The symbols move the nodes like this.
ξ: q531->q463, q682->q483, q858->q381, q136->q705, q269->q204, q873->q369, q126->q300, q762->q360, q584->q531, q576->q101, q808->q408, q557->q949, q815->q926, q529->q12, q213->q828, q369->q629, q408->q36, q27->q873, q71->q762, q101->q227, q163->q213, q950->q536, q110->q725, q245->q302, q300->q145, q155->q136, q303->q271, q822->q808, q769->q752, q262->q499, q483->q110, q118->q916, q725->q360, q828->q584, q302->q302, q604->q245, q752->q136, q499->q126, q463->q697, q800->q213, q452->q71, q227->q303, q629->q576, q713->q163, q916->q273, q204->q79, q296->q705, q949->q655, q36->q12, q592->q155, q381->q950, q271->q296, q79->q420, q536->q27, q145->q302, q697->q262, q238->q532, q360->q769, q655->q822, q273->q713, q510->q307, q420->q101, q926->q916, q532->q655, q941->q118, q705->q592, q12->q858, q307->q822
δ: q531->q238, q682->q155, q858->q296, q136->q360, q269->q483, q873->q269, q126->q828, q762->q300, q584->q655, q576->q873, q808->q510, q557->q808, q815->q949, q529->q36, q213->q163, q369->q536, q408->q262, q27->q584, q71->q126, q101->q204, q163->q916, q950->q12, q110->q245, q245->q592, q300->q145, q155->q136, q303->q420, q822->q576, q769->q71, q262->q808, q483->q155, q118->q815, q725->q682, q828->q713, q302->q213, q604->q705, q752->q762, q499->q463, q463->q532, q800->q762, q452->q302, q227->q79, q629->q27, q713->q71, q916->q926, q204->q110, q296->q227, q949->q408, q36->q822, q592->q752, q381->q529, q271->q101, q79->q725, q536->q858, q145->q163, q697->q584, q238->q557, q360->q452, q655->q36, q273->q941, q510->q369, q420->q269, q926->q499, q532->q949, q941->q800, q705->q769, q12->q271, q307->q629
λ: q531->q213, q682->q269, q858->q227, q136->q227, q269->q101, q873->q584, q126->q725, q762->q136, q584->q262, q576->q227, q808->q949, q557->q557, q815->q916, q529->q950, q213->q126, q369->q307, q408->q499, q27->q576, q71->q752, q101->q296, q163->q302, q950->q12, q110->q79, q245->q725, q300->q360, q155->q483, q303->q12, q822->q557, q769->q592, q262->q926, q483->q204, q118->q452, q725->q420, q828->q126, q302->q452, q604->q110, q752->q155, q499->q262, q463->q800, q800->q118, q452->q769, q227->q529, q629->q822, q713->q145, q916->q213, q204->q227, q296->q381, q949->q584, q36->q238, q592->q483, q381->q873, q271->q858, q79->q12, q536->q238, q145->q452, q697->q815, q238->q463, q360->q762, q655->q531, q273->q126, q510->q271, q420->q536, q926->q273, q532->q697, q941->q713, q705->q245, q12->q536, q307->q36

The rows follow the links: the fewer symbols apart two nodes are, the more alike their rows tend to be.

Each row is also shifted at random along 8 hidden directions that mean nothing.

Rows with their nodes:
[ -2   0  31   3  57  -3 -32 -52  20  10 -11 -23  -4  22  -9  -6  -2  12 -10 -18 -38 -37  12  -6 -24  -2 -14  -9  -5 -57  -3   1 -26   8  15  -3  -9 -36 -11 -24 -17 -33  43 -45   2  28]: q800
[  0  24  14 -33   1  -8 -20  30   5  -1 -68  -8  40  25   2 -14 -55  20  -2  33  11  16 -20  20  29   4 -15  17 -32  38  22  24 -32   7   3  28  55  63 -24  16   7  86 -24  48 -36 -19]: q307
[-35  17  12  -2  37 -15 -16 -41  12   6   2   5   6  19  -3  -4  -2  -6  -1  -1 -30 -17   2  -9   2 -16  -7   4  -9 -23 -23  17  -6  13   1  -1  10 -17   0 -21  15  -5  35  -9  -2  16]: q752
[-33 -18 -10   6 -19  15  26   8 -23  -7  30  10 -14  19  -3  22  44  24 -10  -1  -5 -15   9   6  -7  17  18 -22  31 -17  -2 -21  33   7  -1 -15  -4 -30   0  13  15 -29 -16  -9   1   6]: q713
[-32   2   6   9  22  -2 -32  -1   6 -11 -37  -1 -20  33   6   3 -21  -9  26 -28 -29   2  -7  -1  22 -14 -14 -27  -6  -5 -24   7 -35   8  10  14  44 -46 -42 -22  -7  45 -22  15 -13  -9]: q725
[-50  25 -31  39  60  -9  -3  13  13  -7  -2  11  43  92 -10 -22 -14 -19 -20 -13 -34   0  27  23   2 -17  24 -19  17 -21  25  23  22  -8  14 -26 -18 -39 -17  42  29 -48  12 -44 -13  19]: q36
[ 10 -20 -34   2  25 -17  49  -7  -5   5   1 -34  -7  35  24  15  -8  18  35  67  24 -31  23  53  17   4  24  19 -42  39  17 -20  43 -42  19  25  46  12  53  55   0  50 -20   7 -16  15]: q262
[ -5  22 -14   7  23 -12 -32  11  45  30 -28   1  18  18  11 -23 -10 -22 -19  10 -14  -6  15  12 -22 -25  41 -15  -4 -22  26  10 -21 -11 -14 -16 -42  44 -34   8 -27 -14  43 -10  34 -20]: q269
[-23   9 -21   6   1  -2   1  11 -20 -15  -5   9  23  82  33  26  25  -3  -2  19 -27 -37  28  29  22 -13  35  -8   0  -3  -1 -12  23  -1  -8 -19  28 -19  -8  29  33  -3   7  -5 -12   6]: q769
[ 42  15  21  21  -9   4   4  -7  -7   8  30   3  23  -9  12 -18  25  -6 -33 -21 -13  17  22 -16 -22 -10  26 -20  28   0  20   7   7 -15  -1 -20 -42 -17 -15  15   1 -42  30 -22  25 -16]: q697
[-44 -24 -13  -3  69  -2  -5  -5  10  10  -6 -30 -25  49  -4  35 -26  23  26  15 -17 -26  30  17   0 -11 -10  11 -25 -42  -6 -17  -6  -2  20   0   5 -40  40  14  -9  -6  -1 -15 -55  36]: q118
[ -6   7 -18   5  -9  -2   4   3  26 -25 -26  10  21  13  -5 -23  12 -11  -5   8   3 -33 -16  46   0   3   1 -19   0   1  21   6  15   4   7   1  42  17 -14  22  19  11   6  -2  40  16]: q303
[-69  -9   6  20  34  16 -11  17  -8  -3   9  11 -15  59 -16  24  -5  15  -4 -39 -45  18  20  -7   3  -3   4 -36  37 -47 -20   8 -12  13  13 -23 -12 -75 -31  -3  18 -32 -23 -20 -39  -2]: q163
[-44   9 -18  -9   5  -3   8  41  -4  18  14  16   8   1 -18   1 -28   1 -13   1  12  55  14 -23  -2 -11  15  20  16   0  -5  13   3  10  -3 -17 -55  30  21  11  -7 -18 -17  17 -38 -18]: q629
[ 91  -6  28  -6 -17  12 -15 -13   0 -19 -22   2   2  -5  -9 -20   7 -17   9 -22   0  -8 -31   4  -2  16 -25  -2  -6  13  -6 -15 -21  17  20  13  29  -2 -11 -23 -18  17 -18   6   8   7]: q381
[ 59  -9  16   3   4 -13 -31 -13   3  10 -34 -13 -18   9   3  11 -21  -6  22  -9 -33 -18  11   2  34   6  17  -7  -1  -5  -1  11 -32   1  10   6  16  -5 -24  17 -34  25   4  19 -24 -33]: q499
[  1  16  18  11  23  -7   0  -4  13  30  14   7  13  -4  -8 -12 -24  -1 -12 -10 -10  51  24 -15 -20 -16  11  -1   6   3  -4  16 -21 -14  10 -10 -44   0  -6  -2  -9 -16  12 -10 -18 -27]: q584
[ 13  17  17   1 -18  -5 -25   1  -7 -18 -36  -3  24  -9   8 -20 -12   9 -12  -9   9   6 -34  -6  35  11 -24  -8  -4  32  27  22 -20   1 -16  18  29   3 -40  -1  12  41 -12  24  -6 -12]: q557
[-25 -16 -14  21  48 -19 -19 -46  -6 -14 -18  -3 -18  71  -4  17  21 -10  30 -19 -59 -73  21  13  21   5  19   0  -1 -39 -28 -17  -6  14  13 -10  20 -64 -10  -7  -9 -36  21 -38 -16  17]: q360
[  2  21 -34  16  48   3 -27  62  37  32 -23  13  17  83  10  -1 -26 -21 -13  14 -17  35  25  27   7 -34  46 -31  -1 -12  24  -8 -13  -7   5 -27 -58  11 -24  30 -13   4 -22  15 -33 -21]: q101
[116   2  -2   1  17  14  -9  12  19  13 -12  -7  20  42  20 -18   2 -25  -9  28   6  -9  -6  32 -11   5  22  -7 -21   8  30 -30   6 -17   3  -2 -22  31  -7   4 -21  -2 -10 -16  18   7]: q858

Start, symbols taken left to right, then the node you end at.
Answers are names.
[ 83  28  25 -21  29 -17 -42 -33  30  21 -42 -18  36  28  42 -13  -8  -9 -11  55 -15 -48  -5  25  -3  -8  23  12 -51   4  23  -3 -29 -12 -20  16  11  68 -29 -15 -15  40  50  -2  25  -7]
λ ξ λ ξ δ ξ λ ξ λ λ => q769
[-21   2  32 -10 -10  13  -8 -10   5  13  23   4 -15 -29 -20  -1   8  22 -26 -20 -14  14  -7 -28 -12   7 -13 -26  26 -34  -6  20   1  22   2  -4 -10 -12  -5 -12   8 -10  13   9  12   5]
ξ λ δ δ δ ξ λ λ => q126
[  15    0   18   12  -46  -18  -36  -33   -1  -16  -11    5  -15 -103  -28  -13    1  -20   -1  -63  -16  -19  -11  -50   13   15  -20   11   38  -16    1   42  -36   17  -23  -13  -25    2  -26   -7  -29  -50   62  -12   30  -32]
λ ξ ξ λ ξ δ λ λ => q452
[-34  21 -25  10  15 -10  37 -13   6  13  43  -3  23 -19  -2 -27  -1   4 -26  38  27   9  -2   8 -11   4  12   6  -2  16  33  31  62 -29 -17   6 -22  36  24  26  29 -14  20 -23  42  21]
ξ λ ξ ξ ξ λ λ ξ λ => q155
[  0 -23 -52  14 -39 -13   2   4  13 -22 -16  13 -20 -30 -17   5  30 -41  20 -25  -3 -56   7  17   0   4  19  14  23 -29  -2 -15  10  16  -4 -29 -13  14  17  24 -29 -61  32 -16  36   5]
λ δ δ δ ξ λ λ δ δ => q36
[ 47 -23   1  18 -28  21   5  -5 -43 -19  15   5 -18  35  10   9  67   1  -2 -22 -19 -42  -4  -4   6  38  27 -23  33  -8  -4 -41  22   5  -6 -11 -11 -51 -33 -14 -11 -44 -24 -33  22  -7]
ξ ξ δ ξ λ ξ ξ δ δ ξ => q273
[ 24  -4  10   7   8  20  10   2 -30 -26 -19 -21  18  80  31   1  26  21  -3  21  -9 -40   0  39  -1  20  13 -28  -8  12  11 -22  19 -23   4  16  60 -25 -42  -3  23  22 -31 -31  19  16]
δ λ λ δ δ ξ δ λ λ δ λ => q762
[-100   20  -12    6   36  -11   36  -48   12   12   54    5    0  -23   -9  -19   19    1   -9    8   12    2    8  -20  -34  -25  -16   10  -11  -15  -23   18   42   -4    3    4   -3  -17   53  -23   30  -19   39  -23   39   54]
ξ ξ δ δ δ λ ξ ξ ξ => q752
[-28   5  18 -12  -8  -6  13 -36  -4  -2  22  16   2 -23  -5   2  22  18  -6  12  -4 -12 -17  -3  -4  11 -10   2  -2   0 -18  10   9  12  -7   7  27   4  -2 -25  33   6  16   1  17   7]
δ ξ δ λ ξ ξ δ ξ => q145
[ -8  12  -5   0 -10   7  22 -19  16   2  11  -6   6 -33   8 -40  25  -5 -17  11  35  -4 -21  -1 -33  -1  -7 -14 -12  16  16   1  32 -20  -9  17   8  21   2 -22   2  13  12  -9  79  23]
λ δ ξ δ λ δ ξ δ ξ δ ξ => q71
[  1 -18 -36   9 -21   6  50   5 -50 -18  34  -7  -5   4  -1 -11  32   2   2   0  43  -4  -6 -24   8  23   5  26  10  37  10 -30  55 -10   0   1 -21 -20  44  11  -8 -26 -35 -12   1  22]
λ λ δ δ λ δ ξ λ λ => q950
[ 58 -10   0  18  19  19  16 -26 -13 -17  10  -3  -1  32 -14 -35  24 -20   2 -34   2 -13 -11  -5 -21  16 -11   0   1   0  -6 -32  18  -1  32   3  -4 -41  18 -26 -24 -33 -19 -40  20  38]
λ δ λ λ δ δ λ => q271
[  5   4 -31  11 -42  -5  -9   2  23 -19 -16  21  13 -23 -22 -15  25 -35 -13 -17 -10 -55  -1  27 -10  10  19  -3  33 -33  23  19  20  16 -11 -28  -4  38 -13  28   1 -60  52 -24  63   7]
δ δ λ ξ δ δ ξ ξ δ δ δ => q155
[ -3  22  -8  11 -34   3 -28  30 -18 -29 -32   9  42  69  34  14  18 -25 -15  -9 -41 -43  31  29  15 -16  39 -23  27 -20   6  20   6   4 -15 -29  42  -2 -52  38  29 -13  37 -13  27 -11]
λ λ δ δ λ ξ => q110
[-45  -9 -13  21 -27 -16  25 -17  -9 -38 -10   0  18 -11  -1  -1  29   6  -1 -16  -4 -48  25  27 -17  -2   7  11  18  -2   9  -7   8 -10   2 -19  30 -19  -4  32  15 -44  39 -38  26   3]
δ λ ξ δ ξ ξ λ => q800
[-36   2 -30  -8 -37  -3  32  29 -34 -28  -5  -3  26  47  48  28  28   9   7  42  21 -30  15  38  22 -18  18   8 -16  37   3 -22  39  -8  -7   1  67   0  22  38  42  44 -15  25  -2  16]
δ ξ λ λ ξ λ ξ ξ δ δ δ => q155
[-87  -3 -44   4 -37 -16  16   7  -8 -35 -31   0  11  16  19  11  37  -2  12   2   0 -67  20  29  12 -15  17   3   3   1   1  -7  19   3  -5  -8  64  -3   7  38  11  10  30   7  34  15]
λ ξ ξ ξ δ ξ λ ξ δ => q296
[  -3  -27    2   31   32  -14  -31   -9  -16  -18  -26  -10  -39   13  -18   21  -22  -10   43  -75  -39    3   22  -39   31  -16  -26   11   13  -16  -33  -17  -58   17   26  -12  -14 -103    1  -10  -41  -28  -15  -10  -83  -14]
δ δ δ λ ξ δ => q926
